[128 = 0]
(66) [186 150 128 112 101  91 141 101 139 113 114 108 156 106 159 142 112 134
 107 174 138 129 140 141  75  87]
(66) [ 81 110 115  87  81  64 114 163 131 140 109 119  91  79  98 160 175  94
 111  96 130 141 117 138 111 115]
(73) [ 52 113 209 161 161 158 169 147  33 127  89 137 110 175 134 107 118 128
 116 157  54 137 100 139 120  64]
(66) [164 129 130  82 117  90 146 143 162 124  82 148 140  94 130 190 156 165
 101 142 141  99 145  84 131 107]
(73) [ 79 114 130 139 161 162 110 137 113 151 146 141 111 135 125 112 139  98
 132  99 124 121 132 142 164 148]
(66) [147 124 143 165 116  90 101 114 105 107 155  90 119 100 129  95 130 110
 109  85 123 141 110 154  83 139]
(70) [ 34 136 109 110 130 156 119 143 136 173 135 125 134 177 139 131 117  67
 145 189 151 145 161 143 135 128]
(70) [169 165 110 155  98 141 121  77 119 102 149  83 143 158 127  87  86 143
 151 131 153 143 106 154  89 124]
(70) [154 140  86 108 107 146 132 123 178 127 159 152 137 171 127 166  83 128
 178 149 139 143 138 137 157 135]
(63) [114 142 111 100 126 187 172 119 113 135  89 152 122 157 109 124 119 163
 161 157 117 123 109 126 163  93]
(63) [111 137 169 140 110  87 150 142 118  74 123 127 143 196 128 167  83  91
 118 186  70 141 133 134  77  78]
(73) [ 97 118 203 138 121 100 126 154  78 178 125 115 116 145 177 172 112 145
 123 135 131 162 112 151 114  71]
(63) [ 95 115  56 116 129 185 136 124 154 130 171 168 109 148 107 104 101  66
 181 143  99 148 139 169 166 153]
(66) [100 107 176  95 159  85 119 194 144 171 132 140 141 106 131 154 167  62
 107 135  81 151 136 156 183 129]
(73) [117 123 186 179 140  58  94 130 103  95 137  83 143 116 154 118 139  88
  57 125 122 117 151 118  42 132]
(73) [ 93 146 174 111 143 152 156 131  82 152  71 123 136 153 137 133 137 153
 115 162 125 116 115 127 138  68]
(63) [122 129 215 137 136  80 124 147  75 103 101 119 113 134 118 168 145 132
  85  74  85 108  93 143 122  69]
(63) [ 43 180  65  69  88 137 101 106 155 161 106  84 146 158 119 131 138  55
 126 187 209 118 165 153  99 109]
(70) [121 169  91 113 134 215 142  63 102 132 104 135 125 159 134 115 104 154
 145 134 171  84 129 150 138  81]
(70) [ 96 187 139 116 144 167 115 118 126 106 103 100 153 216  68 116 133 119
 137 110 142  92 105 126 176 126]
(63) [150 120 133 132 166 143 119 140 146 145 116 133 142  99 120 108 170 173
 117  99 152 104 132  76 172 183]
(63) [174 137 174  96 187 123 116 139 150 164 161 153 168 118 176 164 121  59
 109 138  90 122 154 206 198  95]
(70) [188 122  93  88 122  96 110 148 216 149 160 155 149  99 143 189 131 125
 140 128 158 130 163 115 170 167]
(70) [141 124 102 124  99 138 157 111 121  86 113 157 102 138 111 154 104 158
 143 124 110 115 117 117 108  97]
(70) [ 65 157  60  99 131 228 143  88 127 135 121 160 114 191 115 127  95 101
 168 158 151  97 147 154 157  99]
(73) [148 125 122 109 132 194 170 131 112 158 107 165 108 143 112 130 118 210
 186 113 119 140  83 123 205 112]
(63) [114 103  92 144 140 122  81 134 154 137 185 129 110  90 120 103 147  71
 128  74 137 132 145 146 141 195]
(66) [123 126  85  82 115 143 110 133 164 204 161 140 124 105 158 153 124 101
 163 136 172 157 145 175 173 131]
(66) [158 112 129 118 139 119 165 150 154  96 122 165 143 129 118 138 120 119
 132 169  64 135 136 113 141 130]
(73) [143 127  98 117 155 209 180 124 133 129  98 167 135 141 101  86 129 184
 169 158 105 122 113  94 190 147]
(73) [144 156 114 104 159 163 136 117 166 128 140 144 173 169 137 129 103  81
 139 184 113 118 158 155 168 123]
(70) [182 120 120 129 109  91 121 129 157 128 150 124 137  98 148 144 120 142
 130 128 140 147 134 124 111 143]
(63) [134 117 104 116 187 160  98 142 171 168 149 143 145  85 122  93 177 106
 122  96 149 106 154 116 207 208]
(66) [182 136  69 168  99 164 117  63 126 116 185 111 118 121 151  78  72 146
 169 115 162 151 120 164  87 148]
(73) [156 108 152 155 127 143 152 134  95 124 121 141 104 124 120 118 121 204
 151  94 107 144  84 107 144 128]
(73) [ 73 143 145  87 159 210 174 137  94 186  73 155 132 169 131 126 132 156
 154 179 122 124 116 134 199  77]
(63) [129 114 142 158 134  92 115 150 152  87 156 133 137 155 120 144 114 102
 119 129 100 131 145 102 109 162]
(63) [ 92 138  80 102 102 184 151 118 126 120 121 161  94 179  88 149 101 138
 183 120 124 125 107 140 163 104]
(66) [151 137 117  97 117 122 119 118 141 182 138 117 139  93 170 139 128 120
 131 146 165 147 139 169 134 107]
(70) [174 138  79 120 127 162 131 107 165  93 157 157 126 147  94 129 104 127
 167  98 113 115 119 141 172 150]
(70) [166 152 128 138 157 176 116  94 122 152 149 115 149 133 145  88 116 139
 143 114 150 125 119 162 165 137]
(66) [ 93 154 152 154 115 128 111  99  74 125 112  75 124 145 132  95 127 128
 107 119 157 122 111 144  74 100]
(66) [ 61 160 127 104 112 101  90 149 166 127 147 110 146 210 112 185 111  47
 130 150 151 125 157 143 130 124]
(73) [182 112  93 134 106 140 176 127 149  99 120 151 129 119 110 106 110 188
 166 161 100 154 111  87 124 152]
[181 105  99 121 130 125 143 138 171 114 153 168 129 104 127 140 117 133
 149 131  99 138 137 121 153 156] : (66)
[133 141 110 100 102 105 120 124 147 140 113 113 134 110 131 149 141 132
 120 136 166 124 137 123 113 119] : (73)
[173 116 152 156 119 129 139 124  96 104 132 135 100 124 110 128 117 194
 147  63 104 135  76 124 140 122] : (73)
[ 80 139 122 141 137 151 103 132 136 121 142 128 122 188 105 142 120 118
 141 103 152 109 134 108 148 154] : (66)
[131 101 145 116 152  89 110 159 145 157 125 133 132  62 146 137 178 114
  89 114 133 121 151 111 139 155] : (70)
[ 88 133 156 129 151 140 128 144 107 126 107 124 128 152 104 117 148 117
 118 118 110 115 116 122 151 125] : (70)
[ 31  76 128 162 113  80  76 167 120 153 209 130  81 124 155 147 112  12
 126 108 110 177 157 180  85 151] : (73)
[141 125 123 143 121 102 111 123 137 100 150 120 127 121 123 127 124 102
 117 110 120 126 133 135 103 141] : (73)
[ 73 156  86  82  95 118 119 106 118  98  77 108 106 110  74 128 172  85
  95 104 148  80 126 140  99  93] : (73)
[231 135  47 130 121 121  92  52 161 106 155 106 132   4 143  69 158 126
  94  70 186  87 151 148  85 172] : (70)
[174 107 116 146 115  99 115 121 132 134 188 115 124  76 149  87 112  80
 140 119  95 182 117 197 110 144] : (66)
[107 160 130 103 150 131 117 118 144 136 108 111 167 141 140 128 142  81
  94 174 150  97 166 134 124 115] : (73)
[155 172 139 152  94 124 127  84  99  93 114  73 142 166 118 102 101 165
 130 128 155 127  96 132  75 101] : (70)
[144 159  85 137 127 187 134  67 107  82 121 124 117 142  93  82 115 137
 139  94 133  89 108 148 125 116] : (70)
[129 113 142  94 112  76 123 152 125 153  98 122 112  58 128 154 180 135
  96 101 137 127 121 126 125 112] : (66)
[116 135 156 115 152 148 144 142 112 126  84 139 129 141 100 132 156 163
 120 111 117  99 109  99 170 118] : (63)
[189 155 141 111 129 134 131 115 146 128 145 136 150 158 139 163  94 139
 150 125 124 130 116 164 167  98] : (73)
[152 124 145 138 129  93 131 111 112 156 142  90 161  68 198  76 122  74
  93 205 116 170 154 184  59 104] : (63)
[ 53 112  91 125 149 168 103 134 123 143 146 145  93 122  99 104 154  71
 134  84 129 111 137 147 163 160] : (73)

(92) [123 105 108 131 112 127 118 142 127 134 137 135 122 130 113 109 127 130
 120 125 130 143 129 137 116 127]
(88) [106 110 148 149 149 145 146  53 138 153 132  65 127 163  26  86 171 131
 150 136  82  88 153 133 177 146]
(88) [107 128  93 139 154 118 161 117 186 103 154 144 113 152 106 146 157 128
 112 125  67 106 222 147 144 150]
(94) [125 193 112 125 142 140 106 186 158 127 105 152 127  88 122 130 139 129
 135 149 179 137 115 100  99 118]
(92) [111 131 132 172 120 138 111 121  52 160 129  56 239  89 106  91 103 184
 132 107  90 110 100  65  56 127]
(88) [118 170 137 148 117  89 121 177 101 159 141  84 159  60 102 159 111  96
 175 143 162 146 100  90  76 132]
(88) [156  95  95 143 127 110 156  74  46 129 129  80 212 133 124 118 130 148
 136  87 128 122  86 134  89 124]
(92) [113 145  53 162 176 188 148  87 111  94 101 115 253 154 127  78 163 253
  84  66  38  92 161 102  54 133]
(87) [127 180 175 108 127 112 137 188  81 156 119 120 101 102 174 216  79  90
 193  93 198 198  27 129  54 144]
(88) [136 208  78 137 149 125 126 202 108 105 108 153 207  67 193 169 110 166
 122 102 158 145 107  82  17 118]
(92) [142  89 140 115 102 102 115 134 132 152 148 141  63 131  97 120 118  70
 133 155 187 137 114 151 168 121]
(87) [112  91 160 139 118 140 126 103  97 151 143 103 130 151 122 114 100 144
 122 107  89 122 124 125 125 139]
(87) [153 171 131 118 142 100 154 126 121  95 115 125 162 102 190 186 131 114
 145 131 132 125 123 122 128 122]
(92) [125 153  83 147 183 159 151  87 158 113 118 133 160 154  80  99 171 168
 101 117 107  70 180 117 129 132]
(88) [125 157 140 119 138 160 109 149 145 124 104 153 118 126 149 120 125 149
 117 132 140 129 116 113 125 121]
(87) [ 93 107 168 124 123 143 123 143 143 163 148 134  51 161  98 135 104 112
 138 114 118 152 128 147 129 154]
(94) [104 134 117 147 126 144 127 130 109 134 121  89 178 120 107 110 139 168
 144 107  83 144 117 115  83 139]
(87) [122 127 136 152 121 114 125 121  97 139 141  90 181 101 124 124 112 139
 129 130 100 108 137  95 110 127]
(92) [120 153  86 154 170 146 140 125 137 123 136 145 167 133 110 119 128 168
  88 106 114  80 179  98  88 132]
(88) [108 107 148 117 133 119 146 125 184 119 157 160  48 167 131 159 124  97
 117 133  89 124 194 162 177 150]
(94) [131 100 111 133 139 150 152  68  88 133 113  88 162 169  92  98 156 159
 144  87 109 133  90 153 115 137]
(87) [152  97 133 138 133 127 155  40  81 102 121  85 209 148 163 116 136 165
 114 111  62  86 136 125 156 120]
(92) [120 129 103 149 139 164 133  92  88 115 103  87 226 135 131  88 147 209
 121  91  64 120 114 108  83 128]
(94) [111 130 112 154 117 120 107 161 129 130 150 131 168  93 135 115 104 151
  96 138  94 109 175  87  97 124]
(87) [ 95 135 164 132 113 130 105 192 120 176 148 131  77 114 110 147  80 107
 148 118 157 167  99 116  80 146]
(94) [134 123 144 147 143 170 122  56  96 121 100  85 211 140 130  72 141 196
 104 124  70  71 129  91 149 114]
(92) [122 118 103 129 136 131 128 114 177 134 131 131  87 145  47  92 176 107
 132 155 143 116 158 150 171 130]
(88) [119 130 120 137 119 127 109 133 156 134 127 113 127 110  78  92 158 121
 134 166 126 119 148 118 155 122]
(94) [116 136 147 104 109  96 139 163 172 116 137 136  61 122 143 182 140  73
 171 149 124 181 134 168 156 143]
(88) [138 121 124 135 129  99 155 119  76 134 144 105 159 123 148 167 103 118
 144  93 133 138 104 131  85 137]
(94) [110 194 196  85 114 110 117 215 189 129 115 156  18  97 171 216 119  53
 195 164 173 205  94 148 149 142]
(94) [124 144 150 130 134 148 119 129 113 139 115 119 138 125 134 124 116 145
 131 121 131 126 104 110 115 127]
(87) [109  84 129 137 120 144 110 115 175 122 153 159  98 155 117  86 124 145
  70 150  69  88 215 126 180 127]
(92) [182  93 164  76 119 115 147  87 118 104 114 172  58 173 205 166 115  78
 125 127 185 139  83 185 203 113]
(94) [154  76 102 159 136 138 125  47  99 113 141 121 213 142 130  58 123 181
  47 134  77  28 193  91 165 102]
[138 102 102 116 135 127 132 106 175 129 133 153  64 160  63  98 169  93
 121 152 166 115 152 166 187 125] : (92)
[159 113 226  83  76  85 119 142  89 135 125 123  67 109 223 198  74  51
 175 151 177 181  44 151 177 118] : (92)
[146 152 143 113 129 114 130 149 133  98 125 165 132 110 219 176  99 123
 108 133 129 122 141 116 133 117] : (87)
[114 169 118 132 121 118 109 201 119 168 125 118 112  84  79 139 122 100
 174 130 206 177  70 115  60 133] : (87)
[130 169 120 105 141 121 137 165 169 119 116 158  74 124 126 166 148  91
 156 137 178 160 115 152 128 134] : (87)
[109 118 104 145 109 136  82 180 157 147 146 157 114 102  91  79 116 136
  90 158 141 118 166  99 116 117] : (87)
[146 112 112  98 137 153 149  80 152  86  94 144 112 179 150 116 179 145
 130 118 108 143 117 182 177 125] : (92)
[145 137 165 114 126 113 133 128 114 128 128 135 110 123 173 167 100 101
 135 132 151 127 109 126 143 124] : (92)
[114 147 137 132 148 142 136 123 145 129 126 127 120 139 117 135 133 136
 130 122 111 117 145 124 128 139] : (88)
[135 131  69 139 147 123 147  83 171 106 118 104 155 132  47  84 213 129
 136 158 114  97 173 144 172 123] : (87)
[ 95 136 144 174 114 103 115 148  90 174 160  57 185  74  70 121 102 127
 152 137 100 115 138  73  78 140] : (87)
[159  57  59 118 109 105 148  98 129  80 145 169 142 161 170 115 143 137
  79 113 102 128 169 177 149 115] : (88)
[104 166 131 184 142 125 114 161  66 165 153  89 230  69 125 132  65 173
 108 104 106  85 142  34  24 132] : (92)
[120  84 134 128 118 155 116 108 114 145 129 130 110 164 108  88 119 149
 111 110 119 131 114 142 132 130] : (87)
[138 124 135 129 113 107 127 139  91 140 134 113 142 108 141 145 107 112
 143 122 152 144  94 123 104 125] : (88)
[121 160 134 129 139 153 122 128 127 128 100 108 153 120 120 116 147 153
 146 127 123 135 102 114 114 127] : (94)
[137  60  97 152  96 115 101 140  61 171 166 132 151 121 100  80  74 134
  86 107 169 119 110 111  76 115] : (92)
[134 150 152 112 143 127 141 106 164 118 114 125  91 137 116 144 159  98
 153 154 137 120 133 144 185 130] : (92)

[59] [109 158  64 167 151 103 128  87 114  39 110 113 168 120  97 159 204 182
  89 126 181 114 141 210 152 203]
[59] [127 119 223 110 140 127 125 150  96 105  99 145 156 109  97 124  94 175
 171 129 138 147 158  93 112  93]
[51] [131 137 181 107 101 106 158 123 150 160 101  85 108 115  79 164 105 125
 182 138 136 123 191  32 122 107]
[48] [130 162  83 116 143 119 136 111 155  68 112 110 142  42 143 163 190 155
 170 159 161 146 157 175 127 187]
[51] [151 118 112 112 137 166 131 122 122 134 118 187 149  86 135 119 182 136
 131 141 131 136 149 166 113 128]
[51] [128 152  73 132 129 126 135  93 134 103 113 143 137  74 135 133 195 150
 130 134 148 130 136 183 134 176]
[53] [ 81 166  25 141 120  68 164 130 165   6  91  96 157  82 131 186 182 168
 117 168 178 132 155 166 122 230]
[51] [139 129 116 152 128 134 129  98 129 126 143 109 163 160  99 134 150 106
 124 116 118 112 133 136 132 127]
[52] [123 154 150 123 146 139 103 140 127 114 137 121 135  60 197  99 114 120
 194 132 100 172  92 155 114 133]
[48] [125 110 118 126 138 155 139 157 108 120  99 190 149 120 126 132 162 146
  93 147 143 134 161 142 105 126]
[53] [149 139 124 105 111 138 112  88 136 186 151 149  83  79 174  75 127 114
 163 106  97 135  74 153 144 121]
[51] [107 155 124 109 125  95 142 127 131 111  85 123  79  69 125 155 142 186
 134 143 179 134 159 123 141 167]
[53] [153  99 147  86 144 173 111 174 129 172 143 179  91 102 182 105 109 115
 131 145 114 149 112 134 115  93]
[53] [136 119 119 119 145 142 126 152 138 110 135 127 137 126 138 146 134 123
 126 148 135 134 140 137 120 130]
[48] [164 137 113 143 141 119 136  76 159 136 149  30 120 183  38 213 168 112
 119 128 173  79 194 106 171 141]
[56] [135  78 131 119 114 154 142 183 137 196 141 150  99 208 126 134  86  75
  69 138 108 110 138  63 111  75]
[56] [134 105 122 124 126 144 140 154 134 153 127 140 121 160 117 145 127 108
  97 141 130 118 153 101 118 110]
[59] [158 104 101 121 128 152 124 129 152 189 167 111  87 182 127 143 125  77
  90 128 121 101 124 116 145 107]
[48] [114 104 141 162 155 120 115 183 127 104 159  58 136 252 104 173  68  95
  67 131 135 108 128  90 136 109]
[59] [129 126 175 122 132 123 114 111  96 106 121 156 154 112 113  94 116 171
 150 108 126 136 110 147 131 115]
[56] [145 147 153 136 124 147 124  90 126 153 132 121 157  94 126 110 149 104
 187 115  98 139 134 127 119 115]
[51] [160  71 160 155 126 166 140 117  96 160 137 162 199 249  28 133 140 103
  67 106 116  82 170  95 119  63]
[53] [107 127 137 146  96  96 152 124 135 113 120 103 162 170  92 131  98 112
 135 119 108 116 134  76 115 119]
[56] [137  85 117  97  64 139 175 126 133 214 101 219 106 144 100  96 131 112
  93 125 106 104 149  68 104  85]
[51] [123 143 122 171 150 119  96 114 127 107 175  56 142 186 139 127 102  95
 120 104 109 121  78 152 152 136]
[59] [111 145 196 141 136 154 125 176 118 170 110 109 129 103 168 123  90  83
 183 138  90 169 151  62  88  92]
[59] [156 115 179 139 157 159  97 115  99 162 154 120 130 169 106 118 118 121
 121 103 123 118 122 135 146  89]
[56] [143 115 183 127 140 161 115 142 104 197 127 139  96 149 122 121 110 114
 119 118 123 127 144  94 130  83]
[52] [131 124 110 115 115 117 128 116 139 122 139 140 124 119 139 110 123 132
 132 124 120 125 100 143 133 134]
[48] [101 147 136 148 138 107 129 153 134  75 121  82 159 127 137 149 107 124
 152 140 126 146 134 113 114 145]
[52] [155 107 191 116 118 148 121 115 116 192 143 137 121 154 104 102  96 107
 150 105  99 119 126  86 129  69]
[52] [135 144 100 116  99  90 140  88 174 126 151  70 110 123 119 140 117 110
 165 124 120 112 111 111 148 147]
[52] [119 157 157 145 139 130 123 136 133 132 123  76 132 107 142 146 119 104
 175 134 118 148 147 100 119 129]
[59] [143 112 118 109 118 104 117  84 119  97 148 159 135 136 105  92 125 175
 115 102 136 107  78 179 157 133]
[56] [126 151 152 141 162 123  98 121 114  96 140  89 130 115 138 133 122 148
 150 120 141 141 112 160 147 142]
[48] [103 148  99 138 157 125 103 156 119  91 131 128 106  98 194 120 127 146
 109 136 140 153  88 185 134 166]
[56] [142 132 152 126 145 103  98  88 118  66 160 100 161 136 106 111 109 166
 156 102 132 122  82 176 158 134]
[59] [139 132 118 154 162 139 115 131 133 126 149  65 121 180 104 181 142 107
  96 133 154 110 155 131 150 137]
[48] [118 147 161 160 124 101 113 108 129 147 153  44 110 184 110 133  77 100
 139  97 112 114 105  88 154 117]
[53] [ 80 115  96 106  68  78 174 175 157 102  99 159 125 122 154 111  76 126
 124 149 106 137 110  71  90 136]
[56] [103 144 129 137 134 126 120 158 122 145 119 119  86 116 172 125 107 122
 117 132 128 145 115 119 127 137]
[53] [136 133 118 154 123 112 134  98 149  93 154  64 185 176  85 153 130  95
 148 121 113 109 135 116 131 131]
[48] [ 98 158 105 108 129 116 113 148 128  81 117 171 122  17 232  74 122 157
 176 140 109 183  63 190 109 168]
[51] [105 158  83 137  98  86 151  96 150 107 112 103 122 104 124 137 146 135
 138 127 135 121 127 127 135 172]
[48] [ 66 136 143 185 167 147  82 194  47 145 113 175  86 163 213  71  88 144
  32 102 122 157  58 171 129 130]
[52] [ 94 135 115 156 114 112 147 148 126 112 107 117 149 151 125 137 120 114
 111 133 121 130 140  99 109 138]
[53] [151 116  51 139 141 113 111  91 156  72 192  88 152 188 114 143 146 116
  88 119 136  93  78 201 166 160]
[52] [ 88 130  98 158 105  98 148 145 130  91 117 121 163 165 128 125 110 115
 103 127 112 125 115 111 110 144]
[52] [120 138 187 166 161 143 102 148 104 104 142  82 181 158 131 128  97 103
 159 118 103 148 124 117 115 105]
[52] [151 132 204 143 140 143 117 115 124 172 145  63 135 168  85 149 100  92
 169 112 113 120 160  67 134  81]
[56] [ 87 120  61 146 113  98 128 199 177  94 179  72 122 195 210 126  46  48
  99 146  77 137  49 109 110 142]
[53] [ 93 107  81 157 102  69 144 123 122  71 132 120 146 231  76 133 101 154
  37 108 146  83  96 130 149 150]
[120 128 174 134 123 106 128 139 131 140 133  74 111 173 101 146  73 118
 137 120 127 119 135  67 136 105] : [51]
[121  87 177  80  82 139 126 166 104 238 123 233  43 125 185  32  43 126
 107 105  80 138  60  80 115  59] : [53]
[103 101 104  77  53 101 201 146 137 150  49 240 108  79 103 114 142 173
 107 153 143 122 178  67  89 127] : [51]
[122 126 184 117 128 138 133 166 125 148 111 126 127 114 136 131  94 116
 164 141 114 150 154  72 102  97] : [59]
[123 110 153 130 118 123 125 146 125 141 143 124 129 172 129 111  78 108
 122 117 103 124 103  97 123  98] : [48]
[132 132 113 143 149 126 123 139 145 119 146  66 116 169 114 178 128 108
 108 139 149 114 149 118 144 139] : [59]
[135 121 140 127 118 133 155 125 133 119 104 133 171 127  82 153 152 127
 145 142 133 123 185  95 107 119] : [48]
[112 142 111 130 130  87 112 115 133  60 148 102 139 124 145 112 103 156
 139 117 129 132  70 170 146 159] : [56]
[145 110 141 128 138 142 130 124 116 149 124 134 121 162  84 149 143 137
  95 126 152 107 162 118 139 112] : [52]
[106 178 184 156 182 116  64 133  97 100 150  55  95 101 188 112  81 150
 166 104 131 164  67 170 161 146] : [56]
[111 146 209 129 150  71  91 138 128  50 163  27 141 151 127 128  23 153
 195 110 122 143  74 109 151 121] : [59]
[114 137  97 125 114 106 138 126 144 105 125 124 126 112 143 127 128 132
 132 134 128 131 115 135 126 151] : [59]
[132 115 176 128 100 141 149 130 120 211 108 138 107 155  94 124 108 100
 130 118 109 117 166  45 115  79] : [52]
[100 111  43 102  60  63 169 111 160  73 119 180 138 124 128  95 119 158
 100 129 122 109  78 144 123 166] : [56]
[121 148 115 111 144 140 127 145 126 123  98 154  98  49 168 136 163 157
 140 152 155 155 149 155 121 157] : [53]
[141 117  76 125 122 132 159 122 156  90 120 132 177 130  92 170 182 120
 121 156 144 114 178 135 112 149] : [56]
[139 103  92  94  81 150 155 119 134 192 112 232 109  89 153  75 153 117
 116 129  99 127 116 129 104 111] : [59]
[134 120 117 139 145 137 133 138 128 117 125 113 137 159  98 167 149 128
  96 140 154 114 165 126 131 133] : [48]
[102 151 134 137 153 112 106 150 113 105 122 105  90 112 163 132 109 157
 116 128 151 144 106 149 144 154] : [56]
[102 131  37  92  80  52 161 131 195  61 136 104 102 111 150 142 103 142
 127 152 139 117  89 129 135 185] : [59]
[158 140 159 117 159 149 108 115 130 145 139  95 108 101 123 152 144 131
 162 132 146 133 153 136 145 123] : [52]
[157 119 191 128 149 142  97 104 107 139 159 110 142 154 103 111 104 131
 153 100 117 122 109 134 147  91] : [56]
[152 110 180 122 145 141 106 106  92 129 136 153 144 146  91 106 123 163
 126 103 135 118 120 148 145  98] : [59]
[177 169 194 102 200 177  73 116 129 144 151  73  95  23 175 149 152 135
 232 141 145 172 145 171 149 128] : [52]
[123 130 112 124 133 122 142 116 108 111  87 164 118 109  91 150 178 187
  89 134 182 115 171 150 139 155] : [51]
[146 129 124 160 149 181 115  83  71 160 108 202 161 117 107  98 215 147
  90 102 135 122 146 195 131 126] : [59]
[133 127  98 135 138 125 130 115 130 108 129 120 131 145 103 154 158 142
  97 131 156 111 144 152 143 149] : [59]
[131 111 141 104 112 149 153 167 142 174 106 154 109 115 134 140 121 104
 135 154 120 137 171  69  98 101] : [59]
[154 112 132 127 148 150 102 115 116 148 160 134 115 158 126 116 129 126
 102 112 129 115 103 161 151 113] : [53]
